In the rows, 128 means zero.
Each row of numbers belongs to one of the elements below and depends on some of the facts about them. Some rows are named. Which element is each other row?

Some facts about the elements:
koskegam α f; trovas α f; grudipla α e; brade α e; lupas α a; bedis α d
drofon α d; fomir α d; groklos α d; fubri α a; klivigre α c; skitil α e
pekadis α e; flizok α a; fevaflar α c; sugri α a; pava α f; kitor α f
zoli α e; skegrubus α d; nuvak α d; pugriklo α c; sudro α a; bakli α d
varolar α e; geskis α f; greres α d; manel α f; dogri α f; simes α c
gipon α c; flagre α d; flapa α d; skedrom α d; dilam α a; trofur α b
satun α d; fitrir α a; plabime α f; lagan α a; zenel α c; soster α a
muma α c; zepes α d; klolu α a; zubrik α d; togur α e; lenus α c
grogrus α e; druteral α b; binezan α e; klufilek α d; gragrasken α f; putur α b
pobru α e; muzu α d; floba α f; flaklun α f; brilir α f; driluk α d
trine α f; flupar α d; dratrus α d; skada α b; pabol α f; trabe α a
zekli α c; ziplibar α a; brugras α e; stekek α b; gimosta α e; dege α c
pinim α a; flasak α c; pastol α d; trigri α b; druzum α c; rovor α b
subrik α f; zapas α b; deflos α e; brotras α b; stopa α f; trula α b
stidre α c; nestok α a; korul α b; pemes α f; plobri α c; trazuk α e
puva α c; feskes α b; plopli α f; gunik α f; deplo α a; seso α b
briski α f; neklal α c; gepon α a; plibir α f; siston α f; miplik α f
plunogru α a; stotrur α c; klebi α b; tronem α f; pliste α f; gotra α e
plirur α f; briske α a; klopletru α b; klokik α e; zovom α f; flivol α c
pluflir α a; kede α a; zemeplu α d; figro α f; bobuk α b; skalik α c
brival α b; truvu α b; koskegam ψ 624; trovas ψ 976; grudipla ψ 624; brade ψ 663
lupas ψ 624; bedis ψ 663; drofon ψ 663; fomir ψ 663; groklos ψ 663; fubri ψ 663
klivigre ψ 663; skitil ψ 624; pekadis ψ 225; flizok ψ 624; fevaflar ψ 663; sugri ψ 624
pava ψ 663; kitor ψ 976; zoli ψ 976; skegrubus ψ 663; nuvak ψ 624; pugriklo ψ 225
sudro ψ 663; bakli ψ 225; varolar ψ 225; geskis ψ 624; greres ψ 976; manel ψ 663
dogri ψ 663; simes ψ 624; gipon ψ 624; flagre ψ 976; flapa ψ 663; skedrom ψ 663
dilam ψ 663; trofur ψ 624; satun ψ 976; fitrir ψ 976; plabime ψ 663; lagan ψ 624
zenel ψ 663; soster ψ 663; muma ψ 663; zepes ψ 225; klolu ψ 624; zubrik ψ 624
togur ψ 663; lenus ψ 663; grogrus ψ 624; druteral ψ 663; binezan ψ 624; klufilek ψ 225
gragrasken ψ 624; putur ψ 624; pobru ψ 663; muzu ψ 663; floba ψ 663; flaklun ψ 225
brilir ψ 663; driluk ψ 663; trine ψ 225; flupar ψ 624; dratrus ψ 225; skada ψ 225
pabol ψ 976; trabe ψ 663; zekli ψ 663; ziplibar ψ 663; brugras ψ 663; stekek ψ 663
gimosta ψ 624; dege ψ 663; pinim ψ 663; flasak ψ 663; pastol ψ 663; trigri ψ 624
druzum ψ 976; rovor ψ 663; subrik ψ 663; zapas ψ 225; deflos ψ 663; brotras ψ 663
stopa ψ 663; trula ψ 624; stidre ψ 663; nestok ψ 976; korul ψ 225; pemes ψ 663
plobri ψ 225; trazuk ψ 663; puva ψ 663; feskes ψ 663; plopli ψ 624; gunik ψ 624
deplo ψ 624; seso ψ 624; briski ψ 663; neklal ψ 663; gepon ψ 624; plibir ψ 225
siston ψ 624; miplik ψ 624; plunogru ψ 663; stotrur ψ 225; klebi ψ 976; tronem ψ 663
pliste ψ 624; gotra ψ 976; plirur ψ 624; briske ψ 225; klopletru ψ 663; klokik ψ 663
zovom ψ 663; flivol ψ 225; pluflir ψ 663; kede ψ 663; zemeplu ψ 663; figro ψ 624
bobuk ψ 663; skalik ψ 225; brival ψ 663; truvu ψ 663; koskegam π g; trovas π h
grudipla π g; brade π g; lupas π h; bedis π g; drofon π g; fomir π h
groklos π h; fubri π g; klivigre π g; skitil π g; pekadis π g; flizok π g
fevaflar π g; sugri π h; pava π g; kitor π g; zoli π g; skegrubus π g
nuvak π h; pugriklo π g; sudro π g; bakli π g; varolar π h; geskis π g
greres π g; manel π h; dogri π h; simes π h; gipon π g; flagre π g
flapa π g; skedrom π g; dilam π g; trofur π g; satun π h; fitrir π g
plabime π h; lagan π g; zenel π g; soster π g; muma π g; zepes π g
klolu π g; zubrik π g; togur π g; lenus π h; grogrus π h; druteral π g
binezan π h; klufilek π g; gragrasken π g; putur π g; pobru π h; muzu π g
floba π g; flaklun π h; brilir π h; driluk π h; trine π g; flupar π h
dratrus π h; skada π h; pabol π g; trabe π g; zekli π g; ziplibar π g
brugras π g; stekek π h; gimosta π g; dege π g; pinim π g; flasak π g
pastol π g; trigri π h; druzum π g; rovor π h; subrik π g; zapas π g
deflos π g; brotras π h; stopa π g; trula π h; stidre π g; nestok π g
korul π g; pemes π g; plobri π g; trazuk π g; puva π g; feskes π g
plopli π g; gunik π h; deplo π g; seso π g; briski π g; neklal π g
gepon π g; plibir π g; siston π g; miplik π h; plunogru π h; stotrur π g
klebi π g; tronem π g; pliste π g; gotra π h; plirur π h; briske π g
klopletru π g; klokik π g; zovom π h; flivol π h; pluflir π h; kede π h
zemeplu π g; figro π g; bobuk π g; skalik π h; brival π g; truvu π h
grudipla γ stotrur; bedis γ stidre; bedis γ soster; bedis γ briski; drofon γ pava; fubri γ fomir
klivigre γ brilir; klivigre γ tronem; skitil γ zovom; skitil γ flizok; skitil γ flupar; flizok γ brilir
flizok γ deplo; fevaflar γ lagan; fevaflar γ skitil; fevaflar γ deplo; sugri γ flagre; sugri γ skitil
sugri γ klokik; pava γ pastol; pava γ klivigre; pava γ fitrir; zoli γ ziplibar; skegrubus γ briski
skegrubus γ ziplibar; sudro γ pluflir; bakli γ plobri; geskis γ brival; geskis γ bakli; greres γ trazuk
manel γ pastol; manel γ plopli; dogri γ trazuk; dilam γ truvu; fitrir γ flupar; fitrir γ klivigre
plabime γ klivigre; lagan γ flizok; lagan γ deplo; muma γ dogri; muma γ figro; zepes γ pava
zepes γ tronem; togur γ rovor; togur γ ziplibar; grogrus γ klivigre; grogrus γ flasak; druteral γ flizok
druteral γ plabime; druteral γ deplo; putur γ zepes; muzu γ pabol; muzu γ bedis; floba γ plopli
brilir γ deplo; driluk γ zepes; driluk γ flagre; flupar γ klivigre; flupar γ truvu; pabol γ zepes
pabol γ soster; pabol γ truvu; trabe γ greres; trabe γ skedrom; zekli γ zenel; zekli γ tronem
ziplibar γ fomir; ziplibar γ pava; stekek γ subrik; stekek γ brade; stekek γ drofon; dege γ koskegam
dege γ pastol; dege γ truvu; dege γ klokik; flasak γ pluflir; pastol γ deplo; trigri γ zepes
trigri γ druteral; trigri γ gepon; druzum γ drofon; druzum γ deplo; rovor γ dilam; subrik γ fevaflar
deflos γ grogrus; stidre γ flizok; stidre γ flupar; korul γ koskegam; korul γ sudro; pemes γ zepes
pemes γ miplik; pemes γ druteral; pemes γ zemeplu; plobri γ klivigre; plobri γ klokik; trazuk γ pastol
trazuk γ briski; puva γ ziplibar; puva γ trigri; feskes γ bakli; feskes γ zekli; feskes γ klokik
feskes γ figro; feskes γ deplo; plopli γ zenel; deplo γ truvu; deplo γ tronem; seso γ miplik
briski γ flupar; plibir γ fevaflar; plibir γ zekli; siston γ zepes; siston γ zekli; siston γ gepon
miplik γ zoli; stotrur γ brilir; stotrur γ flizok; stotrur γ truvu; pliste γ zovom; pliste γ brilir
pliste γ klokik; plirur γ dege; plirur γ flasak; zovom γ fomir; kede γ pava; kede γ grogrus
kede γ trine; zemeplu γ klivigre; figro γ flizok; figro γ klokik; bobuk γ druzum; bobuk γ trigri
skalik γ pastol; skalik γ soster

Some elements and their rows:
floba: [ 73 140 176 130 176 128  97 141 140 122 113 125  97 171  88 148 104 151
 140 123  98 150 135 109 156  83 161 119  92 170]
plopli: [ 75 114 184 135 168 101 101 120 137 110 138 132 108 157  94 158 126 153
 159 116  93 156 151 102 153  91 157  97  77 164]
tronem: [ 78 137 178 132 178 128 107 145 161 122 130 123 114 171  92 159 101 154
 149 144  84 134 135 113 151 105 159 116  97 170]
fitrir: [129 118 150 110 133  77 116 150 110  77 172 110  46 217  70 187 110 195
 136 136 145 182 141 155 144  72 158  79 115 126]
flizok: [ 57 118 143 133 162 103 114 135 148  39 182 117  82 139  73  98 177 115
 137 134 184 172 119 138 139 103 167 114 118 145]
druteral: [ 92 152 115 157 157 121 130 172 121  57 158  86 108 136  66 120 152 130
 103 133 169 164  95 157  99 107 168 141 130 116]
pemes: [ 76 147 174 132 171 127  98 137 153 133 115 122 105 166  96 155 110 154
 137 128  84 145 151 116 140 103 168  97  98 166]
fevaflar: [ 61 154 142 138 170 121 116 149 134  75 136  96  96 138  78 117 150 133
 110 131 134 155 110 127 138  87 171 131 120 146]
subrik: [ 62 142 175 128 176 130  96 136 145 118 113 124  99 166  90 140 112 141
 139 123 101 158 133 110 161  80 165 121  97 172]
druzum: [ 57 130 136 141 167 100  90 141 127  52 161  91  92 133  87 152 164 156
 116 122 126 156 145 110 136 103 169  89 113 146]
plunogru: [113 144 168 133 130 135 104 154 127  97 154 124 135 173  82 148 119 188
 117 108 151 138 106 148 140 106 173 148 109 164]
gipon: [ 97 117 171 147 149  95 122 140 119  87 154 120 124 148  80 171 138 166
 133 112 114 155 114 108 137  89 148 123  82 139]
klebi: [121 109 130 161 140 109 107 168  77  51 182  88 133 156  71 190 138 184
 106 102 149 161 109 129 113 101 154 122 101 124]
pastol: [ 58 159 141 159 189 126 103 152 134  77 129  93  79 111  74 112 138 112
 134 139 118 148 138 135 138  75 172 120 119 142]
kede: [122 165 169 132 128 131 106 150 124 115 136 122 118 177  86 143 117 184
 119 103 142 150 125 161 119 106 186 113 116 157]
trula: [143 124 153 169 116 102 123 152  88  61 184 110 147 138  67 155 142 187
 130  95 153 143 108 149 111  94 168 139  99 127]
rovor: [138 165 150 157 123 129 115 171  94  75 157  96 138 152  69 144 128 182
 109 103 154 143 100 165 105  95 178 147 121 132]

Rows to name:
No name comes twice in this set of rows, the named rows included.
[102 114 169 164 162 101 106 143 107  87 146 111 123 128  75 167 118 145
 152 111  99 145 138 107 143  75 148 125  77 138] | zubrik
[142 144 180 146 132  74 119 140 115  84 170 109  56 150  51 151 102 165
 184 144  99 148 166 162 156  36 174 106 116 124] | flupar
[ 93 113 155 161 173 105  84 153  93  71 159  92 117 140  76 187 112 166
 137 120  93 142 153  99 155  77 156 112  87 147] | flagre
[ 83 125 178 131 159 114  70 128 128  80 155 122 105 162  86 168 118 190
 145 114  99 138 167 101 188  88 170 113  84 185] | trovas
[115 122 178 140 117 114 110 134 120  85 180 137 135 159  79 146 134 185
 137 101 148 146 120 133 137 101 169 132  88 160] | lupas
[130 145 153 170 114 106 107 154 106  73 177 105 160 125  76 155 156 182
 117  94 135 136 139 168  71 130 185  96 111 130] | trigri
[ 70 115 164 128 177 108  75 130 142  95 147 106 104 160  97 182 116 171
 137 130  76 141 176 114 143 111 165  63  99 166] | pabol
[118 125 171 134 122 103 108 135 118  77 172 137 119 160  76 132 145 181
 136 104 158 156 128 141 136  89 172 122 102 155] | sugri
[137 154 148 162 128 123 129 173 110  68 172  93 142 147  61 155 121 184
 112 124 146 133  99 166 113 100 175 153 121 127] | truvu
[128 121 147 173 130 104 118 156 110  79 164 100 148 138  79 167 149 164
 114 106 125 151 123 155  58 130 161  88 105 108] | putur
[ 94 128 152 159 168 105  81 146  73  76 128  96  90 142  81 175 123 166
 135  98 106 168 153 104 152  61 155 106  88 147] | greres
[ 72 106 170 127 173 109  77 132 122  89 143 123  99 168  91 182 114 171
 137 115  94 154 152  83 177  83 154 102  75 176] | kitor
[ 66 116 174 125 174  97 104 116 135  88 145 131  75 155  82 133 135 130
 165 125 121 163 139 102 172  64 164 117  92 165] | figro
[110 165 176 162 150 131  93 154  90  99 120 114 116 133  82 142 101 167
 134  95 106 135 138 130 148  62 174 146  92 158] | fomir

Now the same elements, written a new way:
Named rows:
deflos: [127  87 157  90 141 102  66 151  91 114 127 114 171 147 164 162 192  53
 142 156 107  67 124 101 141 118 187 106 118 164  96 190  83  93 106 148
 120 119]
groklos: [108 101 140  93 140 120  92 157  96 163 129 108 167 149 141 143 179 103
 139 147 142  82 126  93 171 145 176 140 119 126 136 161  81  98 115 114
 146 107]
tronem: [114  99 152  91 121 118 103 137  82 140 133 109 169 150 133 155 161 113
 161 128 119  85 117 120 164  99 145 134 121 149 113 154  74  93 144 112
  89 113]
briski: [115 103 148  97 122 116  90 133  83 146 142 117 159 159 142 153 166  90
 159 140 116  78 113 113 145 113 160 121 124 137 108 147  75 101 118 115
 105 120]
ziplibar: [129 109 141  90 121 121 112 161  71 161 141 116 173 156 140 145 176  97
 151 146 134  89 109 106 150 128 147 124 133 136 132 158  79 122 108 116
 110 127]
klivigre: [100  99 153 100 141 115  73 122  93 129 132 125 145 137 156 174 156  84
 161 132 114  59 127 119 160  99 176 114 126 138  92 136  82  74 137 107
 112 102]
trabe: [112 103 152 107  84 127  39 126  77 199 151  99 118 222 137 103 182 102
 171 173  78  82  75  86 100 141 152 161 106  83 109 120  62  87  57 104
 177 150]
brugras: [106  91 147  88 114 101  84 146  93 132 131 108 165 159 153 148 183  91
 158 142 114  87 126 118 150 114 170 124 113 152 103 173  86 104 122 125
 104 109]
pava: [118  99 149  97 125 114  95 142  84 145 142 113 164 143 139 157 162  87
 153 139 122  76 115 116 150 110 161 119 127 146 113 151  75 105 125 117
 102 120]
kitor: [111 117 149  99 136 132  85 148  99 142 155 113 149 157 143 153 161  84
 163 143 117  75 121 129 149 118 153 127 138 146 112 175  75  94 118 120
 101 115]
plopli: [119 125 140  87 140 144  81 153 116 139 161 113 152 162 141 151 167  74
 162 158 112  80 127 118 138 146 153 115 146 139 104 166  72  89 106 123
 104 115]
pabol: [109 116 147 102 127 130  90 152  95 145 157 116 152 152 141 147 160  85
 161 144 119  72 118 129 142 120 155 127 140 146 110 173  81  99 120 123
 101 112]
varolar: [ 88 119 137  91 136 118  79 155 130 146 165 104 159 161 134 131 170  82
 162 147 119  67 135 130 140 144 180 132 134 156 110 207  88  94 124 141
 111  99]
pastol: [115 102 149  85 126 128  84 159  86 158 115 106 167 153 153 138 189  99
 143 140 130  92 127 106 162 130 154 141 128 125 126 152  86 102 104 103
 142 113]
gipon: [ 95 122 149  94 148 135  65 132 125 126 152 126 150 146 143 153 155  72
 171 138 109  57 136 131 148 121 173 120 149 134  85 150  76  66 131 110
 115 100]
briske: [113 130 142  86 137 153  93 169 109 159 159 104 158 163 133 130 173  89
 154 155 125  88 124 131 137 141 129 137 148 139 129 190  77 104 106 121
 107 121]
pemes: [127 106 147 102 129 115  87 151  81 137 149 123 157 144 160 163 164  70
 151 152 127  73 114 104 140 128 177  95 136 138 110 150  79 109 100 121
 112 116]

Which element is each row?
No name comes twice in this set of rows, the named rows included.
[128 144 143 118 157 136  83 135 106 135 195 152 138 133 136 185 127  40
 167 161 120  33 100 117 108 141 179  70 174 130  86 132  64  96  93 121
  92 129] | seso
[102 126 141 100 148 139  87 148 125 157 172 109 149 152 125 148 154  81
 157 154 124  59 126 121 140 145 169 129 142 149 120 191  81  91 123 130
 111 111] | flaklun
[148 111 150 126 151 135  81 110  90 135 166 132 130 144 145 202 129  68
 149 152 111  56 104  99 129 111 174  84 143 133 100 124  55  82 109 109
  84 128] | feskes
[ 92 129 141  84 151 145  82 166 125 166 152 105 160 152 132 128 174  95
 146 149 137  75 137 117 158 162 163 145 143 128 137 191  89  91 112 117
 144 101] | dratrus
[113 102 147 107 124 108  86 132 100 160 153 107 147 162 129 156 158  93
 151 148 117  64 110  97 140 131 184 125 115 129 113 150  67  91 117 120
 127 121] | dogri
[105  89 147  84 111 103  94 140  97 137 126  95 169 161 144 147 180 108
 161 128 112  95 129 126 164 103 157 139 105 158 105 175  78  96 143 122
  89 102] | klokik
[133 112 139  95 123 119 102 164  72 153 150 123 169 151 155 150 175  76
 143 160 136  83 108  99 139 142 165 106 144 130 128 153  80 132  88 119
 121 127] | fubri
[ 80  93 149  75  91  82 131 150  74 147 133 105 197 149 126 136 164 131
 182 103 128  88 127 148 175  83 141 144 124 165 106 159  94 121 172 110
  75 100] | brade
[128 108 141 114 137 110  80 142 100 148 157 120 150 149 148 170 162  71
 146 164 125  60 111  88 136 148 203  98 122 133 115 159  74  99  96 129
 129 120] | manel
[ 97 101 154 113 146 105  77 119 107 141 142 125 148 135 140 175 151  83
 155 135 122  46 123 103 162 115 203 116 123 133 100 143  80  69 143 115
 123 100] | lenus
[119 102 169  73 161 141  75 144 119 125 125 109 185 148 109 146 169  84
 150 133  96  67 129 125 164  98 127 159 124 175 108 201  57  51 153 138
  98 124] | koskegam
[103 109 146  80 146 112  76 152 131 134 149 109 175 150 124 141 176  73
 158 152 111  62 134 118 151 141 179 132 123 169 104 206  76  79 132 152
 117 112] | grogrus
[112 101 150  95 121 109 111 146  75 148 141 117 170 147 139 155 160  99
 166 132 128  76 117 121 156 103 153 121 134 146 110 149  84 111 136 112
  91 114] | subrik

The same elements again, as new rows of numbers:
Known rows:
zoli: [121 182 117 155 131  77 148 159 130 149 141 123 135  86]
trabe: [143 144 119 140 145 117 101 115 147 128 138 110 102 157]
stidre: [104 130 127 148 192 124 133 133 144 135 108 125 162 177]
flasak: [106 146 123 134 144  98 132 133 155 126 131 132 144 169]
muzu: [ 76 141 141 138 130 102 146 126 172 126 121 134 169 176]
deflos: [123 154 102 131 151 103 138 141 115 123 137 164 138 143]
pliste: [152 138 129 118 155 164 100  87 115 150 119 137 110  55]
feskes: [126 157 108 144 169 124 141 127  91 129 138 151 121 157]
miplik: [175 152 172 118 137 179  91 108 135 161 134 140 114  65]
klebi: [132 114  94 132 107 104 140 158 107 107 133 117 121  73]
klokik: [128 107  99 133 142 105 144 137 102  97 148 157 132 129]
dilam: [139 129 109 142 157 132 105 111 139 134 124 114 106 165]
fomir: [100 101 169 138  91 130 150 143 164 104 134 126 165 177]
seso: [123 156 113 113 157 112 138 122 104 147 164 139 133 104]
trofur: [130 109  98 101 131 114 138 116  96 114 171 138 125  90]
putur: [122 176 105 108 127 106 138 117  96 148 173 147 122 111]
zenel: [103 112 112 131 100 108 135 125 131  93 150 132 129 153]

Rows to name:
No name comes twice in this set of rows, the named rows included.
[ 97 142  78  96 146 173 109 166 133 132  85 175 146 192] | klivigre
[151 138 156 168 161 234 114 115  80 140  95 137  90 155] | brilir
[159 144 142 132 127 159  95 141 148 136 123 118 106 186] | kede
[ 85 151 169 141 104 134 144 144 169 127 127 128 164 207] | driluk
[ 69 100 119 138  72  94 162 152 162 106 118 100 155 108] | flagre
[150  86 110 118  88  84 129 114 118 132 111  79 101 122] | briske
[109 125 110  97 137 105 135 161 139 157  71 127 168 147] | plobri
[130 170 131 153 188  79 138 130 132 138 142 146 151 131] | trazuk
[109 149 105 111 164 109 147 125  99 144 156 139 138 122] | grudipla
[ 70 175 133 139  98 103 151 127 170 133 138 145 159 176] | drofon
[116  92 120 115  86  67 160 128 126 122 113  94 144 128] | pugriklo
[ 87 150 121 163 158 130 153 115 119 136 130 113 131 199] | fevaflar
[ 77  93 137 116  77  67 175 129 153 119 109  95 168 133] | klufilek

